Below is a small trained network, with its code and all its weights. Each question gives an input and a class and asks what happens when units are switched off, that is, made to give their printed mean instead of their output.

import numpy as np


def w(rows, s, z=0):
    codes = np.array(rows[::2]) - 128.0
    scale = np.full(codes.shape[1], s)
    scale[-1] = z or s
    return codes * scale


def f(y):
    return y / 2 * (1 + np.tanh(0.7978845608 * (y + 0.044715 * y**3)))


def log_softmax(a):
    a = a - a.max(-1, keepdims=True)
    return a - np.log(np.exp(a).sum(-1, keepdims=True))


def net(x, mask):
    res = np.array(x, float).reshape(1, 3) / 4 @ E
    y = f(res @ A[0][:, :-1].T + A[0][:, -1])
    res = res + np.where(mask, y, B[0][:, -1]) @ B[0][:, :-1]
    return log_softmax(res[-1] @ U[:, :-1].T + U[:, -1])


A, B = {}, {}
E = w([
[16,130,212,46],'x0',
[25,213,5,200],'x1',
[106,217,154,254],'x2',
],0.0065)
A[0] = w([
[93,187,121,166,179],'N0',
[133,186,98,222,224],'N1',
[161,139,164,166,103],'N2',
[132,178,61,173,95],'N3',
[175,73,145,60,175],'N4',
[104,174,128,175,132],'N5',
[97,127,92,85,106],'N6',
[89,156,196,98,189],'N7',
[203,140,4,154,254],'N8',
[119,172,78,176,145],'N9',
],0.013,0.0052)
B[0] = w([
[97,86,221,77,200],'N0',
[205,59,185,104,241],'N1',
[197,130,39,206,141],'N2',
[127,42,195,167,193],'N3',
[153,18,213,54,245],'N4',
[132,67,213,120,178],'N5',
[15,222,35,222,153],'N6',
[53,2,200,77,206],'N7',
[196,35,142,126,255],'N8',
[126,82,175,52,197],'N9',
],0.0077,0.0094)
U = w([
[145,246,32,174,4],'0',
[169,254,79,164,9],'1',
[153,68,227,77,161],'2',
[212,108,52,167,233],'3',
[43,171,82,79,157],'4',
[132,173,78,225,9],'5',
],0.008,0.0034)

Each question gives the input, the list of numbers given to net, and the class t.
The units are the neurons (one row each of A and B). Each row of codes is followed by its name. A weight is (code - 128) times the scale printed after its matrix; where a second scale follows, it is the last column's (A, B and U).
mask holds one flag per neuron, in row order. A switched-off neuron (its flag False) gives its mean, the last column of its row in B, instead of its output. The means were averaged over made-up inputs and are rounded, as every weight is.
A unit's drop is (log p(t) with every unit on - log p(t) with that unit switched off) / (log p(t) with every unit on - log p(t) with every unit switched off).
The circuit of an input: a set's keep is (log p(t) with only the set's units on - log p(t) with every unit switched off) / (log p(t) with every unit on - log p(t) with every unit switched off). Starting from all 10 units, units are removed one at a time, each time the one whose removal leaves the highest keep (on an exact tie, the one counted first), for as long as the keep stays at least 0.8.
units of the circuit, in order: the units of the circuit, biggest drop first
most important unit: the unit with the biggest drop
top k neurons: the k neurons with the biggest drops, biggest first
drop of u: that unit's drop, to one decimal
input [-7,7,-8], class 3: top 4 neurons => (N4, N7, N0, N6)
input [-5,7,-8], class 3: most important unit => N4
input [-4,8,-8], class 3: units of the circuit, in order => (N4, N7)
input [3,3,-1], class 4: top 3 neurons => (N4, N8, N1)
input [8,8,-3], class 4: units of the circuit, in order => (N6, N4)
input [-1,-6,7], class 3: top 2 neurons => (N2, N4)
input [-1,-7,8], class 3: top 2 neurons => (N2, N4)
input [-3,7,-6], class 3: top 4 neurons => (N4, N7, N6, N5)
input [-5,-2,0], class 3: top 2 neurons => (N7, N0)
input [-6,0,-5], class 3: top 2 neurons => (N7, N0)
input [-2,-2,3], class 3: drop of N6 => -0.1
input [8,4,0], class 4: drop of N1 => 0.2
input [6,2,-5], class 4: drop of N6 => 0.2
input [-4,-7,7], class 3: most important unit => N2
input [6,5,-8], class 4: drop of N6 => 0.1
